Below are the code and all the weights of a small trained network. Each question names an input and a class and asks about switching units off, where a switched-off unit gives its printed mean instead of its output.

import numpy as np


def w(rows, s, z=0):
    codes = np.array(rows[::2]) - 128.0
    scale = np.full(codes.shape[1], s)
    scale[-1] = z or s
    return codes * scale


def f(y):
    return y / 2 * (1 + np.tanh(0.7978845608 * (y + 0.044715 * y**3)))


def log_softmax(a):
    a = a - a.max(-1, keepdims=True)
    return a - np.log(np.exp(a).sum(-1, keepdims=True))


def net(x, mask):
    res = np.array(x, float).reshape(1, 5) / 4 @ E
    y = f(res @ A[0][:, :-1].T + A[0][:, -1])
    res = res + np.where(mask, y, B[0][:, -1]) @ B[0][:, :-1]
    return log_softmax(res[-1] @ U[:, :-1].T + U[:, -1])


A, B = {}, {}
E = w([
[39,240,237,193,70],'x0',
[55,26,151,228,124],'x1',
[142,78,156,67,5],'x2',
[192,123,253,147,173],'x3',
[36,108,161,48,160],'x4',
],0.0071)
A[0] = w([
[135,193,101,76,136,81],'N0',
[88,49,120,214,112,99],'N1',
[171,111,202,116,167,67],'N2',
[184,191,122,97,119,46],'N3',
[194,113,206,143,160,107],'N4',
[67,164,31,130,81,108],'N5',
[94,186,140,179,110,224],'N6',
[75,43,148,193,144,73],'N7',
[27,100,159,34,218,97],'N8',
[99,147,37,150,99,85],'N9',
[151,203,128,49,150,99],'N10',
[194,140,100,191,88,34],'N11',
[132,189,133,199,65,46],'N12',
[129,99,133,102,109,4],'N13',
[116,79,175,68,77,66],'N14',
[183,102,141,135,8,97],'N15',
[173,70,88,114,145,49],'N16',
[184,130,93,203,91,71],'N17',
[198,160,86,222,115,191],'N18',
[154,84,86,120,195,153],'N19',
[138,167,114,176,217,119],'N20',
[61,163,163,107,127,86],'N21',
[100,169,92,170,224,79],'N22',
[147,183,130,94,138,137],'N23',
[166,73,103,123,142,211],'N24',
],0.014,0.0043)
B[0] = w([
[156,157,108,167,116,185],'N0',
[222,152,107,168,106,241],'N1',
[42,102,133,206,123,203],'N2',
[144,185,86,182,119,191],'N3',
[66,58,152,201,127,237],'N4',
[82,43,161,192,123,233],'N5',
[211,122,225,82,156,237],'N6',
[199,178,89,176,111,235],'N7',
[108,75,31,77,232,254],'N8',
[73,77,157,180,121,201],'N9',
[212,148,107,166,113,220],'N10',
[30,197,54,131,190,181],'N11',
[83,243,168,126,171,209],'N12',
[54,191,105,132,111,132],'N13',
[87,130,102,89,76,201],'N14',
[110,93,105,59,39,243],'N15',
[83,251,192,141,137,217],'N16',
[76,148,46,121,189,189],'N17',
[154,45,63,73,200,242],'N18',
[155,171,203,105,149,245],'N19',
[87,107,117,80,28,221],'N20',
[104,197,146,111,177,190],'N21',
[69,152,112,87,4,219],'N22',
[185,146,134,138,132,184],'N23',
[185,138,208,105,151,241],'N24',
],0.028,0.008)
U = w([
[194,169,52,211,100,117],'0',
[85,123,50,82,210,226],'1',
[100,184,207,96,166,76],'2',
[80,128,93,64,21,107],'3',
[55,59,158,244,136,123],'4',
[181,44,159,74,151,254],'5',
[150,81,128,116,131,52],'6',
],0.011,0.0065)

Each question gives the input, the list of numbers given to net, and the class t.
The units are the neurons (one row each of A and B). Each row of codes is followed by its name. A weight is (code - 128) times the scale printed after its matrix; where a second scale follows, it is the last column's (A, B and U).
mask holds one flag per neuron, in row order. A switched-off neuron (its flag False) gives its mean, the last column of its row in B, instead of its output. The means were averaged over made-up inputs and are rounded, as every weight is.
A unit's drop is (log p(t) with every unit on - log p(t) with that unit switched off) / (log p(t) with every unit on - log p(t) with every unit switched off).
most important unit: the unit with the biggest drop
top k neurons: the k neurons with the biggest drops, biggest first
drop when u is switched off: that unit's drop, to one decimal
input [-6,-6,7,3,-2], class 3: most important unit	N15
input [2,-1,-5,2,3], class 3: top 2 neurons	N22; N20
input [-6,-4,0,-4,-5], class 2: top 2 neurons	N16; N8
input [-8,7,-3,-7,-6], class 2: top 2 neurons	N16; N19
input [-3,2,7,7,-7], class 1: top 3 neurons	N11; N17; N18
input [0,-1,3,-4,3], class 4: top 4 neurons	N5; N18; N6; N22
input [6,7,4,-7,5], class 0: top 3 neurons	N1; N7; N4
input [-8,4,-7,5,0], class 2: top 3 neurons	N19; N16; N24
input [-2,6,0,-8,7], class 4: top 3 neurons	N5; N9; N18
input [-5,-5,-7,8,0], class 4: top 4 neurons	N4; N2; N15; N14
input [8,-1,-6,-6,-8], class 1: top 3 neurons	N18; N17; N11
input [-3,-1,5,3,-3], class 3: top 2 neurons	N15; N8
input [-5,-4,-4,-7,-7], class 1: top 2 neurons	N18; N17
input [6,2,-5,-4,-2], class 2: most important unit	N6
input [-6,-5,-8,-8,2], class 3: top 3 neurons	N22; N20; N4
input [-4,3,-5,2,-4], class 3: top 2 neurons	N20; N22
input [3,7,-2,5,-8], class 1: top 2 neurons	N18; N17
input [6,-2,4,4,-7], class 1: drop when N18 is switched off	0.6
input [2,6,-3,3,4], class 0: drop when N7 is switched off	0.3
input [0,5,6,1,-1], class 3: drop when N10 is switched off	0.8
input [5,-1,6,8,0], class 4: drop when N2 is switched off	0.6
input [-5,-1,0,8,-2], class 4: most important unit	N4
